K936: [148 170 161  94 123 139  88 121 146  89  86 134 168 136]
K305: [148 170 161  94 123 160  88 121 161  89  86  81  97 117]
K825: [148 170 161  94  97 139  88  97 146  89  86  81  97 146]
present: [123 140  88 121] : no
which: [148 170 161  94  97 139  88  97 146  89  86  81  97 146] : K825
all K825: [97] : 4 7 12

K103: [112 142  95 122 138  81 122 129 143 103]
K734: [109 122 129  82 119 104  81 112 138 136]
K443: [112 136  96  81 119 110  81 112 138 138]
K224: [112 142  96  81  87 103  81  98 134 136]
which: [ 81 122 129 143] : K103
which: [112 142  95 122 138  81 122 129 143 103] : K103

K875: [140 138  87 139]
K69: [149 138 139 150]
K762: [132 117 149 147]
common K69 K762:  : [149]
which: [140 138  87 139] : K875

K653: [116  89  79 123 136]
K257: [114 121  95 149 129]
K159: [136 123 132 107 140]
K837: [132 131 130 136 112]
K620: [142 163 178 127 135]
K997: [105 113  97 151  97]
K804: [159 125 159 125 135]
K639: [144 147 145 149 130]
K343: [110 112 106 138 124]
K748: [152  95 155  87 145]
K98: [132 112 106 138 132]
K297: [130 133 132 134 133]
all K837: [132] : 0
common K343 K837:  : [112]
all K804: [125] : 1 3
present: [ 86 145] : no
all K997: [97] : 2 4

K76: [180  88 141 173 123 160 150 124 114]
K610: [170 170 177 138  98 176 118 166  77]
K347: [102  77 167 176 159  94 172  82 122]
K524: [167 131 163 137 119 146 161  77 107]
K773: [159 134 168 144 106  93 161 140 154]
size: [159 134] : 2
size: [102  77] : 2
size: [170 170 177] : 3
all K76: [123] : 4
common K524 K610:  : [77]

K988: [133 148  97 115 131 132 132 140]
K631: [120 132 124 136 140 125 131 124]
K473: [103 140 140 156 103 140 132 103]
K21: [171 126 155 141 118 146 117 154]
K788: [184 133 158  81 116 140 119 168]
size: [120 132 124] : 3
which: [171 126 155 141 118 146 117 154] : K21
present: [ 97 116 131] : no
present: [118 147] : no
present: [131 132 132 140] : yes
all K473: [140] : 1 2 5

K737: [167  73 129 179]
K783: [167  73 174 129]
K418: [125  91 130  90]
present: [130  91] : no
which: [125  91 130  90] : K418
which: [ 73 129] : K737
all K418: [90] : 3
present: [129 174] : no

K320: [116 131  98 132 141 166 111 125  76 129 136 115 120 116 135 115 136 124
 133 110 131 123 144 132 165]
K790: [125 121 125 131 109 134 128 123 124 123 135  87 131 127 119 128 147 126
 122 138 120 139 130  98 157]
K346: [120 122 127 125 118 111 128 154 127 136 133  97 141 131 132 129 146 128
 131 134 133 118 135 127 119]
K786: [125 116 113 132 105 148 122 143 114 125 122 128 112 104 101 125 131 129
 123 130 118 112 140 124 114]
K486: [131 122 116 118 123 123 138 126 123 125 133 151 138 128 116 135 135 129
 120 138 123 119 122 130 116]
K755: [129 128 124 121 119 131 126 116 142 126 125  97 124 126 123 123 173 125
 127 126 124 135 122 117 123]
K692: [128 114 131 126 112 116 129 129 130 121 122 127 125 118 111 128 154 127
 112 133 118 134 115 116 139]
K480: [126 133 113 125 120 162 132 121 130 129 145 112 129 129 121 130 131 128
 143 133 124 112 150 122 102]
all K320: [135] : 14
which: [126 133 113 125 120 162 132 121 130 129 145 112 129 129 121 130 131 128
 143 133 124 112 150 122 102] : K480
size: [116 131  98 132 141 166 111 125  76 129 136 115 120 116 135 115 136 124
 133 110 131 123 144 132 165] : 25
size: [125 121 125 131 109 134 128 123 124 123 135  87 131 127 119 128] : 16
which: [125 116 113 132 105 148 122 143 114 125 122 128 112 104 101 125 131 129
 123 130 118 112 140 124 114] : K786
which: [121 122 127 125 118 111 128 154 127] : K692

K571: [111 130 173 114 130]
K381: [111 132 165 113 132]
K377: [120 114 166 121 129]
K118: [ 95 113 130 121 142]
K71: [111 165 119 121 121]
present: [121 130] : no
common K381 K118:  : [113]
common K571 K118:  : [130]
common K71 K118:  : [121]
common K118 K571:  : [130]
present: [113 131] : no

K641: [165 143 109 110 110]
K415: [165 143 136 133 117]
K353: [165 143 136 133 109]
present: [143 136] : yes
all K641: [110] : 3 4

K516: [ 89 141 131 158 150]
K769: [157 147 135 164 119]
K397: [110 110 162 110 110]
K942: [163 154 129 111 111]
K517: [105 163 121 146 166]
common K517 K942:  : [163]
common K942 K517:  : [163]
present: [135 147 157] : no
size: [ 89 141 131 158 150] : 5
present: [119 164 135 147 157] : no
all K397: [110] : 0 1 3 4
size: [110 110 162 110 110] : 5

K995: [170 148 132 138 157 117 111]
K504: [158 165 116 137 128 120 105]
K308: [128 161 153 138 128 128 111]
K46: [158 148 121 139 128 120 103]
K326: [164 148 132 138 115 120 111]
K687: [158 139 103 121 148 121 120]
present: [116 136] : no
size: [158 165 116 137 128 120] : 6
all K687: [158] : 0
present: [120 128] : no
present: [165 116] : yes
which: [148 121 139 128 120 103] : K46
present: [158 165 116] : yes

